[[ -2   2  -9 -12  -4 -12  -1  45  -3   0 -11  -6 -14  -3]
 [ -3   1  22  18  -4  13   0  24 -12 -15   5   9   9  28]
 [ -3   0 -29 -27  -3 -12   0   8  31  25  13   2 -26 -16]]
=>
[[ -3   0 -29 -27  -3 -12   0   8  31  25  13   2 -26 -16]
 [ -2   2  -9 -12  -4 -12  -1  45  -3   0 -11  -6 -14  -3]
 [ -3   1  22  18  -4  13   0  24 -12 -15   5   9   9  28]]

[[ 11  13  -4   3   1  17   1   4   9  -1  -6  22  22  -1   1   3]
 [ 10  21   9  -1   8  12   3   9  14   0   1  22  13   5   3  12]
 [-29  47   3 -12  12   1  -7  21  -3  10   2  27 -24  15 -15 -13]
 [-11 -16  -7   0   0  -1   3   0 -10   1  16 -18  -2  -6   0 -10]
 [  7  27   5   2  15  12  -1  19   6  -3  13  16  18  27   3  14]
 [  6  12   7   1  -6   7   2  -7   8  -2  -3   8  -9   9  -6   7]]
=>
[[-11 -16  -7   0   0  -1   3   0 -10   1  16 -18  -2  -6   0 -10]
 [ 11  13  -4   3   1  17   1   4   9  -1  -6  22  22  -1   1   3]
 [-29  47   3 -12  12   1  -7  21  -3  10   2  27 -24  15 -15 -13]
 [  7  27   5   2  15  12  -1  19   6  -3  13  16  18  27   3  14]
 [  6  12   7   1  -6   7   2  -7   8  -2  -3   8  -9   9  -6   7]
 [ 10  21   9  -1   8  12   3   9  14   0   1  22  13   5   3  12]]

[[-32 -20  49]
 [-11 -26  13]
 [ 14   0 -36]
 [  4 -24  -3]
 [  7 -20  33]
 [  9  43 -18]
 [ 13  13 -45]
 [  7 -12  19]
 [ -3  43 -37]
 [ 10 -32 -33]
 [ -3 -11  17]]
=>
[[ 13  13 -45]
 [ -3  43 -37]
 [ 14   0 -36]
 [ 10 -32 -33]
 [  9  43 -18]
 [  4 -24  -3]
 [-11 -26  13]
 [ -3 -11  17]
 [  7 -12  19]
 [  7 -20  33]
 [-32 -20  49]]

[[ 17   8  16 -38]
 [-23  22  51  -2]
 [ 21 -43 -24  -9]
 [ 43 -37  21 -25]
 [  4  16   3 -22]
 [  8  21  25   2]
 [ 26 -50  37 -12]
 [-19  14 -18 -43]
 [-18  -7  28  33]]
=>
[[ 21 -43 -24  -9]
 [-19  14 -18 -43]
 [  4  16   3 -22]
 [ 17   8  16 -38]
 [ 43 -37  21 -25]
 [  8  21  25   2]
 [-18  -7  28  33]
 [ 26 -50  37 -12]
 [-23  22  51  -2]]

[[-13  27  22  -5  -9   5  13   7   6]
 [  1 -10   4  -9 -10 -18  -3   6   6]
 [  9 -31 -15  -7  -1 -24 -13  10   3]
 [ 43 -23 -42  22  31  38   3 -26  42]
 [-21  39  35  -9 -13   4  17   8   2]
 [ 14  -2 -11   6  26  16   1 -12   9]
 [ 18  -6 -17   8  34  19  -2 -16   9]
 [ 22 -13 -16   6  -3   7   4  -5  32]
 [ 11 -10  -5  -2 -16  -6   4   5  24]]
=>
[[ 43 -23 -42  22  31  38   3 -26  42]
 [ 18  -6 -17   8  34  19  -2 -16   9]
 [ 22 -13 -16   6  -3   7   4  -5  32]
 [  9 -31 -15  -7  -1 -24 -13  10   3]
 [ 14  -2 -11   6  26  16   1 -12   9]
 [ 11 -10  -5  -2 -16  -6   4   5  24]
 [  1 -10   4  -9 -10 -18  -3   6   6]
 [-13  27  22  -5  -9   5  13   7   6]
 [-21  39  35  -9 -13   4  17   8   2]]

[[ -3   2   8  -2 -26]
 [ -3  -1   9  -3  29]
 [ -5  -6  15   0 -13]
 [ -4   5  -3  -1  12]
 [  6  -9 -19  -2  16]
 [  2  -9  -4  -2 -20]
 [ 14  -8   4   7 -18]
 [  4  12   6  -2 -49]]
=>
[[  6  -9 -19  -2  16]
 [  2  -9  -4  -2 -20]
 [ -4   5  -3  -1  12]
 [ 14  -8   4   7 -18]
 [  4  12   6  -2 -49]
 [ -3   2   8  -2 -26]
 [ -3  -1   9  -3  29]
 [ -5  -6  15   0 -13]]
---
[[-13  46]
 [-35  54]]
=>
[ 46 -35]

[[ -2  29 -34]
 [-15  15 -45]
 [ -9  -3  -9]
 [  9 -15  34]
 [ -5  36 -29]]
=>
[-34  15  -9]

[[-26  -8]
 [-53 -21]]
=>
[ -8 -53]

[[-35 -48  36]
 [ -2  -1  -6]
 [ -6 -11 -10]]
=>
[36 -1 -6]

[[-45 -19  -7  -4]
 [-21 -18  -4  -1]
 [-32 -18  -5  -9]]
=>
[ -4  -4 -18]

[[  6   0 -13 -35   8]
 [ 12 -18 -36  40   0]]
=>
[ 8 40]

[[-30   6  -1 -25]
 [-31   4  -1 -19]
 [ 34   7   0  21]
 [  0   7   4 -47]]
=>
[-25  -1   7   0]
